Here is a tiny trained network, its code and every weight. The questions are about switching its units off for an input and a target symbol, where a switched-off unit gives its printed mean instead of its output.

import numpy as np


def w(rows, s, z=0):
    codes = np.array(rows[::2]) - 128.0
    scale = np.full(codes.shape[1], s)
    scale[-1] = z or s
    return codes * scale


def norm(h):
    return h / np.sqrt((h * h).mean(-1, keepdims=True) + 1e-5)


def f(y):
    return y / 2 * (1 + np.tanh(0.7978845608 * (y + 0.044715 * y**3)))


def softmax(a):
    e = np.exp(a - a.max(-1, keepdims=True))
    return e / e.sum(-1, keepdims=True)


def log_softmax(a):
    a = a - a.max(-1, keepdims=True)
    return a - np.log(np.exp(a).sum(-1, keepdims=True))


def net(x, mask):
    ids = ['αγεζημξπτψω'.index(c) for c in x.split()]
    T = len(ids)
    res = E[ids] + P[:T]
    r = norm(res)
    for j in range(3):
        rows = slice(4 * j, 4 * j + 4)
        q, k, v = (r @ M[0][rows].T for M in (Q, K, V))
        z = softmax(np.where(np.tri(T) > 0, q @ k.T / 4**0.5, -1e9)) @ v
        o = O[0][rows]
        res = res + np.where(mask[j], z, o[:, -1]) @ o[:, :-1]
    y = f(norm(res) @ A[0][:, :-1].T + A[0][:, -1])
    res = res + np.where(mask[3:19], y, B[0][:, -1]) @ B[0][:, :-1]
    return log_softmax(norm(res)[-1] @ U[:, :-1].T + U[:, -1])


Q, K, V, O, A, B = {}, {}, {}, {}, {}, {}
E = w([
[4,154,181],'α',
[131,142,159],'γ',
[135,169,132],'ε',
[134,168,129],'ζ',
[130,143,161],'η',
[121,163,115],'μ',
[138,158,146],'ξ',
[123,123,138],'π',
[95,130,109],'τ',
[102,131,122],'ψ',
[104,116,134],'ω',
],0.032)
P = w([
[158,82,99],'0',
[106,131,88],'1',
[180,96,79],'2',
[116,7,159],'3',
[184,221,161],'4',
[132,188,180],'5',
],0.011)
Q[0] = w([
[136,193,154],'h1',
[112,124,192],'h1',
[158,116,112],'h1',
[163,47,251],'h1',
[115,21,198],'h2',
[156,109,142],'h2',
[79,118,110],'h2',
[178,170,131],'h2',
[82,109,143],'h3',
[131,142,64],'h3',
[128,51,152],'h3',
[95,95,137],'h3',
],0.013)
K[0] = w([
[109,68,154],'h1',
[5,156,89],'h1',
[150,112,116],'h1',
[108,148,143],'h1',
[53,192,159],'h2',
[84,156,194],'h2',
[98,113,210],'h2',
[127,112,124],'h2',
[102,87,111],'h3',
[130,149,88],'h3',
[106,100,110],'h3',
[116,175,240],'h3',
],0.016)
V[0] = w([
[74,102,74],'h1',
[249,152,156],'h1',
[173,66,98],'h1',
[115,188,84],'h1',
[53,116,173],'h2',
[99,104,91],'h2',
[174,153,174],'h2',
[113,71,124],'h2',
[154,115,123],'h3',
[118,167,102],'h3',
[53,178,164],'h3',
[134,97,229],'h3',
],0.016)
O[0] = w([
[186,168,132,114],'h1',
[39,134,45,97],'h1',
[121,144,98,24],'h1',
[53,175,255,194],'h1',
[147,125,114,42],'h2',
[155,74,185,62],'h2',
[110,157,65,208],'h2',
[113,61,121,2],'h2',
[10,121,132,115],'h3',
[130,81,170,193],'h3',
[188,131,146,202],'h3',
[140,186,19,110],'h3',
],0.0069,0.0034)
A[0] = w([
[129,170,118,149],'n1',
[125,96,87,141],'n2',
[251,158,130,106],'n3',
[88,11,160,194],'n4',
[97,121,43,140],'n5',
[158,125,25,111],'n6',
[113,107,126,4],'n7',
[132,121,144,51],'n8',
[142,133,25,103],'n9',
[219,152,158,200],'n10',
[159,70,176,142],'n11',
[224,161,114,73],'n12',
[135,227,141,141],'n13',
[107,89,104,161],'n14',
[174,180,163,107],'n15',
[92,164,130,127],'n16',
],0.014,0.0038)
B[0] = w([
[89,133,100,164],'n1',
[167,141,141,127],'n2',
[85,97,89,236],'n3',
[124,163,73,171],'n4',
[209,188,131,186],'n5',
[254,138,217,151],'n6',
[118,154,130,109],'n7',
[127,129,153,118],'n8',
[243,130,173,162],'n9',
[42,90,48,254],'n10',
[96,107,86,181],'n11',
[71,131,103,190],'n12',
[62,118,119,233],'n13',
[143,180,139,134],'n14',
[76,83,152,206],'n15',
[126,82,107,172],'n16',
],0.009,0.0073)
U = w([
[159,61,16,134],'α',
[112,250,42,173],'γ',
[149,89,160,93],'ε',
[152,82,144,93],'ζ',
[176,122,103,221],'η',
[178,161,96,135],'μ',
[106,156,238,159],'ξ',
[152,132,119,3],'π',
[188,174,87,156],'τ',
[88,193,155,60],'ψ',
[84,203,136,66],'ω',
],0.015,0.0064)

Each question gives the input, a string of symbols that net reads in full, and the target symbol t.
The units are the heads (4 rows each of Q, K, V and O) and the neurons (one row each of A and B). Each row of codes is followed by its name. A weight is (code - 128) times the scale printed after its matrix; where a second scale follows, it is the last column's (O, A, B and U).
mask holds one flag per unit, heads first, then neurons. A switched-off unit (its flag False) gives its mean, the last column of its rows in O or B, instead of its output. The means were averaged over made-up inputs and are rounded, as every weight is.
A unit's drop is (log p(t) with every unit on - log p(t) with that unit switched off) / (log p(t) with every unit on - log p(t) with every unit switched off).
The circuit of an input: a set's keep is (log p(t) with only the set's units on - log p(t) with every unit switched off) / (log p(t) with every unit on - log p(t) with every unit switched off). Starting from the 12 units with the biggest drops (on a tie, the unit counted first), units are removed one at a time, each time the one whose removal leaves the highest keep (on an exact tie, the one counted first), for as long as the keep stays at least 0.8.
units of the circuit, in order: the units of the circuit, biggest drop first
k most important neurons: the k neurons with the biggest drops, biggest first
which heads matter: for each layer, one digit per head in row order, 1 if its drop is at least 0.15 and else 0, layers parted by /
drop of u: that unit's drop, to one decimal
input ω ξ ξ ε, target γ: 3 most important neurons => (n13; n1; n12)
input ξ μ ω, target γ: units of the circuit, in order => (n4; n14)
input ω τ ω ξ ε, target α: which heads matter => 110
input π γ ξ ξ ε ω, target γ: units of the circuit, in order => (h3)
input ω ω π γ, target α: which heads matter => 001
input ξ ξ ω π π, target α: which heads matter => 100
input π ω ω ω ξ ω, target α: 2 most important neurons => (n10; n3)
input ω ξ ξ μ, target γ: which heads matter => 100
input ζ μ ω μ, target ξ: units of the circuit, in order => (h1; n10)
input ε ξ π η, target γ: which heads matter => 001
input μ ω ω ω τ, target α: units of the circuit, in order => (h1; h2)
input γ μ ξ ω, target ξ: 2 most important neurons => (n10; n3)
input ζ ω ξ η, target α: units of the circuit, in order => (h3; h2)
input ω γ ε, target α: units of the circuit, in order => (h2)
input ξ τ π, target γ: which heads matter => 101
input γ ξ ζ μ, target γ: units of the circuit, in order => (h3; n5; n10)
input ω ψ ω π ω, target α: which heads matter => 010
input ω μ ξ, target α: which heads matter => 100
input ξ ξ ψ, target γ: 2 most important neurons => (n5; n10)
input μ γ ψ, target ξ: which heads matter => 100
input ξ ξ ξ ξ, target γ: which heads matter => 001
input ω ξ γ γ, target γ: units of the circuit, in order => (h3)
input μ ξ μ, target ξ: units of the circuit, in order => (h3; h1)
input ω π ω μ μ, target α: which heads matter => 110
input ξ η ω ξ ζ, target α: which heads matter => 110
input π ζ α, target ξ: which heads matter => 100
input π ξ μ η, target γ: most important neuron => (n15)
input ξ ξ γ, target γ: which heads matter => 000
input μ ε ξ, target ξ: drop of h1 => 0.2
input ζ τ ω ξ π, target α: drop of n10 => 0.2
